Here is a tiny trained network, its code and every weight. The questions are about switching its units off for an input and a target symbol, where a switched-off unit gives its printed mean instead of its output.

import numpy as np


def w(rows, s, z=0):
    codes = np.array(rows[::2]) - 128.0
    scale = np.full(codes.shape[1], s)
    scale[-1] = z or s
    return codes * scale


def f(y):
    return np.maximum(y, 0)


def softmax(a):
    e = np.exp(a - a.max(-1, keepdims=True))
    return e / e.sum(-1, keepdims=True)


def log_softmax(a):
    a = a - a.max(-1, keepdims=True)
    return a - np.log(np.exp(a).sum(-1, keepdims=True))


def net(x, mask):
    ids = ['ΓΞΣΦΨαδελμπω'.index(c) for c in x.split()]
    T = len(ids)
    res = E[ids] + P[:T]
    u = 0
    for l in range(3):
        q, k, v = (res @ M[l].T for M in (Q, K, V))
        z = softmax(np.where(np.tri(T) > 0, q @ k.T / 2**0.5, -1e9)) @ v
        res = res + np.where(mask[u], z, O[l][:, -1]) @ O[l][:, :-1]
        u += 1
        y = f(res @ A[l][:, :-1].T + A[l][:, -1])
        res = res + np.where(mask[u : u + 4], y, B[l][:, -1]) @ B[l][:, :-1]
        u += 4
    return log_softmax(res[-1] @ U[:, :-1].T + U[:, -1])


Q, K, V, O, A, B = {}, {}, {}, {}, {}, {}
E = w([
[98,71,196,128,72,82,128,145,112,104,175,164],'Γ',
[109,84,219,248,94,161,75,88,103,152,114,169],'Ξ',
[183,77,106,185,58,187,144,136,155,37,154,151],'Σ',
[101,114,154,152,104,110,112,103,94,154,210,109],'Φ',
[151,63,116,239,89,95,158,178,129,52,112,133],'Ψ',
[168,149,136,171,72,184,77,203,123,152,142,83],'α',
[153,10,73,166,188,158,125,180,89,119,115,145],'δ',
[138,69,136,137,139,114,88,91,49,75,103,30],'ε',
[156,32,134,50,124,184,68,26,117,139,154,148],'λ',
[132,196,137,148,149,41,173,64,132,38,118,124],'μ',
[254,217,179,190,128,163,202,139,102,174,73,67],'π',
[124,204,100,129,213,150,190,159,112,58,167,238],'ω',
],0.013)
P = w([
[51,100,119,192,28,161,219,132,42,186,176,145],'0',
[129,125,244,109,140,196,164,153,162,87,146,94],'1',
[115,143,60,184,84,140,118,135,49,128,160,159],'2',
[201,131,204,72,174,149,92,170,145,55,128,102],'3',
[144,161,12,154,122,117,34,120,77,87,131,158],'4',
[255,139,184,73,158,97,38,156,144,14,140,135],'5',
],0.009)
Q[0] = w([
[198,124,227,98,228,180,164,173,189,107,123,70],'L0H1',
[241,79,165,166,111,127,46,139,2,48,241,162],'L0H1',
],0.0088)
K[0] = w([
[156,254,109,70,185,129,215,148,126,127,136,147],'L0H1',
[212,182,92,88,179,99,39,156,121,100,68,145],'L0H1',
],0.0078)
V[0] = w([
[56,186,121,93,204,67,141,118,149,66,123,176],'L0H1',
[87,82,90,92,109,185,106,197,140,79,254,126],'L0H1',
],0.007)
O[0] = w([
[95,118,139,161,125,168,162,141,129,91,247,81,3],'L0H1',
[209,83,127,149,112,31,150,124,166,179,195,156,204],'L0H1',
],0.011,0.0043)
A[0] = w([
[57,4,99,152,132,75,117,135,54,184,123,161,107],'L0N1',
[75,30,170,97,123,239,28,132,106,136,210,54,196],'L0N2',
[154,84,131,158,78,64,135,105,211,132,181,16,4],'L0N3',
[136,168,77,139,122,126,154,175,117,255,118,78,139],'L0N4',
],0.0047,0.0029)
B[0] = w([
[113,97,80,127,136,146,88,225,92,255,154,157,255],'L0N1',
[118,112,61,139,49,132,107,78,125,59,181,80,238],'L0N2',
[159,164,136,181,163,254,70,45,207,221,177,220,167],'L0N3',
[253,165,102,148,128,63,109,110,94,166,142,96,190],'L0N4',
],0.0068,0.0033)
Q[1] = w([
[176,68,133,170,69,2,40,138,124,140,112,231],'L1H1',
[77,184,49,177,55,177,108,134,77,117,173,195],'L1H1',
],0.0073)
K[1] = w([
[139,83,70,128,134,52,2,114,123,61,131,122],'L1H1',
[69,183,105,215,160,78,160,168,151,116,138,180],'L1H1',
],0.0086)
V[1] = w([
[81,63,118,92,142,98,103,71,52,120,134,81],'L1H1',
[154,67,120,76,33,186,133,1,191,147,142,175],'L1H1',
],0.0066)
O[1] = w([
[160,29,163,82,104,134,237,38,31,175,96,89,43],'L1H1',
[192,217,100,59,77,253,172,104,157,100,112,157,248],'L1H1',
],0.0072,0.0017)
A[1] = w([
[160,94,65,239,28,167,130,249,50,179,80,90,88],'L1N1',
[166,199,2,196,144,33,184,104,54,182,142,49,250],'L1N2',
[217,118,233,125,107,168,159,109,163,105,194,76,71],'L1N3',
[143,156,60,201,83,226,165,208,49,70,80,108,162],'L1N4',
],0.005,0.0022)
B[1] = w([
[80,2,208,69,149,162,154,108,106,14,149,87,254],'L1N1',
[134,121,163,169,148,184,239,35,118,196,183,126,221],'L1N2',
[160,124,137,94,194,211,153,115,177,183,137,54,200],'L1N3',
[115,165,128,94,123,153,194,141,118,93,90,145,196],'L1N4',
],0.008,0.0078)
Q[2] = w([
[89,132,26,43,75,201,210,98,88,205,8,76],'L2H1',
[168,175,101,74,91,162,104,118,2,62,172,169],'L2H1',
],0.005)
K[2] = w([
[120,172,202,48,2,159,206,66,120,175,100,139],'L2H1',
[188,241,106,104,181,174,63,84,173,103,104,83],'L2H1',
],0.0049)
V[2] = w([
[129,137,232,156,2,92,145,104,187,132,115,46],'L2H1',
[128,32,123,168,92,118,221,135,154,82,124,159],'L2H1',
],0.0054)
O[2] = w([
[197,241,188,112,24,57,110,69,80,74,177,87,145],'L2H1',
[149,135,1,151,155,103,91,149,96,88,137,131,254],'L2H1',
],0.0084,0.0072)
A[2] = w([
[39,107,141,145,113,52,133,214,94,107,153,254,232],'L2N1',
[14,140,127,220,82,80,249,62,35,48,159,137,51],'L2N2',
[224,167,156,97,121,139,105,97,150,60,3,97,19],'L2N3',
[17,42,116,63,133,176,129,48,50,252,146,143,5],'L2N4',
],0.0051,0.0024)
B[2] = w([
[129,123,220,113,73,107,103,174,210,153,36,187,192],'L2N1',
[91,139,78,79,112,128,121,123,244,189,74,93,255],'L2N2',
[87,111,253,198,99,89,131,139,172,170,141,151,240],'L2N3',
[56,240,153,93,159,106,89,177,117,69,244,148,224],'L2N4',
],0.0075,0.0069)
U = w([
[120,157,76,114,129,89,143,78,184,171,119,133,192],'Γ',
[73,176,161,200,98,110,137,98,100,197,224,158,81],'Ξ',
[100,148,108,167,133,164,121,151,195,196,126,196,57],'Σ',
[143,184,97,94,148,181,93,134,90,154,142,181,251],'Φ',
[165,152,79,154,78,112,171,138,119,19,133,193,106],'Ψ',
[143,145,147,109,54,8,52,175,188,168,181,150,81],'α',
[155,54,63,76,150,117,70,164,196,166,53,97,134],'δ',
[196,52,134,160,117,90,166,90,20,144,133,111,238],'ε',
[136,79,173,86,159,194,221,118,143,185,93,123,92],'λ',
[91,141,122,64,108,123,155,124,120,1,166,60,86],'μ',
[66,151,165,81,144,140,45,136,129,63,62,144,183],'π',
[99,94,146,174,212,164,139,140,159,133,200,124,12],'ω',
],0.007,0.0029)

Each question gives the input, a string of symbols that net reads in full, and the target symbol t.
The units are the heads (2 rows each of Q, K, V and O) and the neurons (one row each of A and B). Each row of codes is followed by its name. A weight is (code - 128) times the scale printed after its matrix; where a second scale follows, it is the last column's (O, A, B and U).
mask holds one flag per unit, layer by layer, with each layer's heads first. A switched-off unit (its flag False) gives its mean, the last column of its rows in O or B, instead of its output. The means were averaged over made-up inputs and are rounded, as every weight is.
A unit's drop is (log p(t) with every unit on - log p(t) with that unit switched off) / (log p(t) with every unit on - log p(t) with every unit switched off).
The circuit of an input: a set's keep is (log p(t) with only the set's units on - log p(t) with every unit switched off) / (log p(t) with every unit on - log p(t) with every unit switched off). Starting from the 12 units with the biggest drops (on a tie, the unit counted first), units are removed one at a time, each time the one whose removal leaves the highest keep (on an exact tie, the one counted first), for as long as the keep stays at least 0.8.
units of the circuit, in order: the units of the circuit, biggest drop first
most important unit: the unit with the biggest drop
k most important neurons: the k neurons with the biggest drops, biggest first
top k neurons in layer l: the k neurons of layer l with the biggest drops, biggest first
drop of u: that unit's drop, to one decimal
input Φ ε δ Ξ, target ε: units of the circuit, in order -> [L1H1, L2N2]
input α α λ μ ε, target μ: top 3 neurons in layer 2 -> [L2N4, L2N3, L2N1]
input Σ ω α λ, target ω: top neuron in layer 1 -> [L1N3]
input Ξ α λ Φ, target λ: units of the circuit, in order -> [L1H1, L1N3]
input λ δ ε π ω Ξ, target ω: units of the circuit, in order -> [L0H1, L2H1]
input α μ Γ, target α: units of the circuit, in order -> [L2N1, L1N3, L0H1]
input δ ω δ Σ ε λ, target λ: units of the circuit, in order -> [L1H1, L1N3]
input ω π α, target ε: units of the circuit, in order -> [L0H1, L0N4, L1N1, L2N2]
input Γ Γ λ λ μ α, target μ: units of the circuit, in order -> [L0H1, L0N2]
input α α Φ Φ, target α: units of the circuit, in order -> [L0H1, L1N1]
input Σ Γ Φ α, target α: units of the circuit, in order -> [L0H1, L2H1, L2N3]
input μ λ Ξ Γ, target λ: 2 most important neurons -> [L0N2, L1N3]
input π μ ε λ Ψ Ψ, target λ: units of the circuit, in order -> [L0N2, L1H1, L1N3]
input μ ε α ε μ Σ, target μ: units of the circuit, in order -> [L0H1]
input Γ ε δ ω μ π, target ω: units of the circuit, in order -> [L0H1, L1H1, L2H1]
input λ μ Ψ Γ π, target λ: 2 most important neurons -> [L1N2, L1N4]
input Ψ δ π, target λ: 3 most important neurons -> [L1N2, L2N2, L1N4]
input λ ω ω ε, target ω: units of the circuit, in order -> [L0H1, L0N3]
input μ δ ω Σ, target ω: 2 most important neurons -> [L1N3, L0N3]
input α Γ α Σ, target α: top 2 neurons in layer 1 -> [L1N2, L1N1]
input Γ Γ α Γ α ε, target ε: most important unit -> L1H1
input π Ξ ω π, target ω: top 2 neurons in layer 2 -> [L2N2, L2N1]
input λ Ξ Ξ λ Ψ, target δ: top 2 neurons in layer 1 -> [L1N1, L1N3]
input δ α ε λ δ π, target π: drop of L0H1 -> 3.5
input π α μ Ξ, target μ: drop of L0N2 -> 0.4
